Here is a tiny trained network, its code and every weight. The questions are about switching its units off for an input and a class, where a switched-off unit gives its printed mean instead of its output.

import numpy as np


def w(rows, s, z=0):
    codes = np.array(rows[::2]) - 128.0
    scale = np.full(codes.shape[1], s)
    scale[-1] = z or s
    return codes * scale


def norm(h):
    return h / np.sqrt((h * h).mean(-1, keepdims=True) + 1e-5)


def f(y):
    return y / 2 * (1 + np.tanh(0.7978845608 * (y + 0.044715 * y**3)))


def log_softmax(a):
    a = a - a.max(-1, keepdims=True)
    return a - np.log(np.exp(a).sum(-1, keepdims=True))


def net(x, mask):
    res = np.array(x, float).reshape(1, 8) / 4 @ E
    u = 0
    for l in range(4):
        y = f(norm(res) @ A[l][:, :-1].T + A[l][:, -1])
        res = res + np.where(mask[u : u + 10], y, B[l][:, -1]) @ B[l][:, :-1]
        u += 10
    return log_softmax(norm(res)[-1] @ U[:, :-1].T + U[:, -1])


A, B = {}, {}
E = w([
[129,128,129,127,128],'x0',
[125,127,134,130,130],'x1',
[150,166,227,2,142],'x2',
[153,87,111,105,224],'x3',
[130,129,124,126,126],'x4',
[126,123,132,126,127],'x5',
[156,201,86,150,133],'x6',
[254,124,182,193,84],'x7',
],0.0062)
A[0] = w([
[85,99,253,86,154,208],'0.n1',
[134,160,155,83,140,81],'0.n2',
[51,55,190,181,59,139],'0.n3',
[209,157,222,189,72,205],'0.n4',
[50,153,135,93,71,146],'0.n5',
[126,68,54,169,46,141],'0.n6',
[45,153,78,110,172,253],'0.n7',
[127,254,193,96,171,125],'0.n8',
[213,133,160,171,107,75],'0.n9',
[115,100,25,38,142,209],'0.n10',
],0.0065,0.0027)
B[0] = w([
[164,102,83,111,77,228],'0.n1',
[113,96,149,122,153,139],'0.n2',
[172,163,2,95,138,178],'0.n3',
[58,126,171,100,82,237],'0.n4',
[83,137,173,106,62,178],'0.n5',
[139,142,134,158,93,197],'0.n6',
[157,129,202,186,112,252],'0.n7',
[185,108,116,64,82,192],'0.n8',
[93,99,165,152,195,161],'0.n9',
[146,169,194,179,143,219],'0.n10',
],0.0074,0.0041)
A[1] = w([
[101,139,120,142,163,70],'1.n1',
[178,153,155,100,85,135],'1.n2',
[186,98,150,118,77,145],'1.n3',
[248,78,138,151,93,114],'1.n4',
[131,145,119,49,203,138],'1.n5',
[133,125,93,138,39,147],'1.n6',
[115,142,72,181,88,103],'1.n7',
[106,48,94,120,109,124],'1.n8',
[2,182,57,53,169,252],'1.n9',
[143,170,100,164,69,162],'1.n10',
],0.0087,0.0033)
B[1] = w([
[170,100,170,127,93,109],'1.n1',
[121,181,100,157,123,231],'1.n2',
[12,132,81,208,249,230],'1.n3',
[17,116,239,136,124,230],'1.n4',
[144,157,159,211,100,183],'1.n5',
[38,197,167,92,191,252],'1.n6',
[107,50,142,51,138,232],'1.n7',
[62,148,35,67,230,152],'1.n8',
[102,34,255,204,141,201],'1.n9',
[130,178,106,101,185,251],'1.n10',
],0.0055,0.003)
A[2] = w([
[32,77,198,151,113,193],'2.n1',
[152,101,110,176,222,189],'2.n2',
[152,234,119,182,102,134],'2.n3',
[130,199,155,23,176,118],'2.n4',
[93,92,153,69,133,254],'2.n5',
[118,186,70,244,54,95],'2.n6',
[87,170,65,193,213,161],'2.n7',
[190,253,164,182,151,150],'2.n8',
[57,70,72,252,132,202],'2.n9',
[203,118,175,51,45,116],'2.n10',
],0.0069,0.0022)
B[2] = w([
[117,169,139,91,141,254],'2.n1',
[100,240,125,42,178,175],'2.n2',
[127,114,91,25,174,166],'2.n3',
[253,28,188,131,68,173],'2.n4',
[217,184,113,76,61,189],'2.n5',
[155,160,183,132,94,176],'2.n6',
[167,15,143,92,38,196],'2.n7',
[37,57,136,45,128,189],'2.n8',
[202,98,179,84,40,241],'2.n9',
[94,66,140,189,74,158],'2.n10',
],0.0055,0.006)
A[3] = w([
[100,91,77,255,77,227],'3.n1',
[128,135,139,77,106,222],'3.n2',
[166,173,251,65,99,164],'3.n3',
[127,120,80,219,118,253],'3.n4',
[218,109,178,107,215,91],'3.n5',
[147,139,72,185,196,131],'3.n6',
[171,87,158,141,206,189],'3.n7',
[82,86,182,86,96,152],'3.n8',
[85,229,154,150,244,196],'3.n9',
[144,190,104,160,120,114],'3.n10',
],0.0085,0.0022)
B[3] = w([
[137,103,196,87,161,128],'3.n1',
[168,140,112,154,158,174],'3.n2',
[123,92,92,149,164,247],'3.n3',
[163,62,254,66,125,120],'3.n4',
[107,181,108,117,82,152],'3.n5',
[53,155,179,143,72,120],'3.n6',
[64,190,135,118,33,141],'3.n7',
[156,137,74,166,145,200],'3.n8',
[167,98,107,145,88,141],'3.n9',
[146,94,160,104,67,119],'3.n10',
],0.0089,0.014)
U = w([
[221,53,208,61,52,173],'0',
[71,248,154,79,58,253],'1',
[64,90,194,231,181,23],'2',
[154,131,67,119,146,137],'3',
[151,131,77,114,148,187],'4',
[154,129,67,117,144,83],'5',
[134,116,73,32,172,51],'6',
[152,132,77,127,142,35],'7',
],0.013,0.0031)

Each question gives the input, the list of numbers given to net, and the class t.
The units are the neurons (one row each of A and B). Each row of codes is followed by its name. A weight is (code - 128) times the scale printed after its matrix; where a second scale follows, it is the last column's (A, B and U).
mask holds one flag per neuron, layer by layer. A switched-off neuron (its flag False) gives its mean, the last column of its row in B, instead of its output. The means were averaged over made-up inputs and are rounded, as every weight is.
A unit's drop is (log p(t) with every unit on - log p(t) with that unit switched off) / (log p(t) with every unit on - log p(t) with every unit switched off).
The circuit of an input: a set's keep is (log p(t) with only the set's units on - log p(t) with every unit switched off) / (log p(t) with every unit on - log p(t) with every unit switched off). Starting from the 12 units with the biggest drops (on a tie, the unit counted first), units are removed one at a time, each time the one whose removal leaves the highest keep (on an exact tie, the one counted first), for as long as the keep stays at least 0.8.
units of the circuit, in order: the units of the circuit, biggest drop first
unit that matters most: the unit with the biggest drop
k most important neurons: the k neurons with the biggest drops, biggest first
k most important neurons of layer l: the k neurons of layer l with the biggest drops, biggest first
input [-7,-7,4,7,-7,0,6,1], class 1: units of the circuit, in order : (3.n5; 3.n7)
input [-6,4,5,-5,4,-1,3,4], class 4: 3 most important neurons of layer 3 : (3.n3; 3.n7; 3.n5)
input [-6,-7,-1,-5,-8,-6,6,-8], class 2: units of the circuit, in order : (1.n9)
input [-8,-7,1,3,0,-2,-3,6], class 4: 3 most important neurons : (0.n7; 0.n4; 0.n10)
input [-7,7,7,-7,-7,-6,2,-5], class 0: units of the circuit, in order : (2.n4; 0.n8)
input [2,6,4,2,-7,-4,-8,0], class 6: 2 most important neurons : (0.n1; 1.n3)
input [-7,0,4,7,7,2,2,4], class 1: units of the circuit, in order : (3.n5; 3.n7)
input [-5,2,-6,-7,-4,-1,-4,7], class 1: units of the circuit, in order : (0.n4; 1.n6)
input [-4,-6,8,-1,0,-8,1,-7], class 0: 2 most important neurons : (0.n8; 2.n4)
input [-5,2,-6,-7,-7,7,-1,8], class 2: 3 most important neurons of layer 1 : (1.n6; 1.n4; 1.n10)
input [-7,-7,4,7,6,0,-5,3], class 1: units of the circuit, in order : (3.n5; 3.n7; 2.n9)
input [-5,-2,3,6,-6,-1,-3,1], class 1: units of the circuit, in order : (3.n5; 3.n7; 2.n8)
input [-6,-2,5,-6,-3,6,-5,-7], class 2: 3 most important neurons of layer 1 : (1.n9; 1.n7; 1.n10)
input [6,1,-7,6,5,6,2,1], class 0: unit that matters most : 2.n7
input [4,5,-1,-5,-1,-1,-6,-2], class 6: 2 most important neurons of layer 3 : (3.n7; 3.n5)
input [-2,-4,2,-8,5,0,-8,0], class 1: 2 most important neurons of layer 2 : (2.n7; 2.n9)
input [6,5,1,8,2,3,8,7], class 1: units of the circuit, in order : (3.n7; 3.n5; 3.n8)
input [2,-1,3,5,8,-2,-3,7], class 3: 3 most important neurons : (0.n7; 0.n10; 1.n9)
input [6,-5,8,8,7,-3,3,-2], class 0: 3 most important neurons : (2.n4; 0.n8; 2.n10)
input [6,8,1,3,-7,-2,8,3], class 6: unit that matters most : 2.n8
input [3,-1,6,-2,-3,7,8,4], class 6: units of the circuit, in order : (1.n3; 2.n8; 3.n3)
input [-3,2,4,-1,-6,8,5,5], class 5: 2 most important neurons of layer 0 : (0.n7; 0.n10)
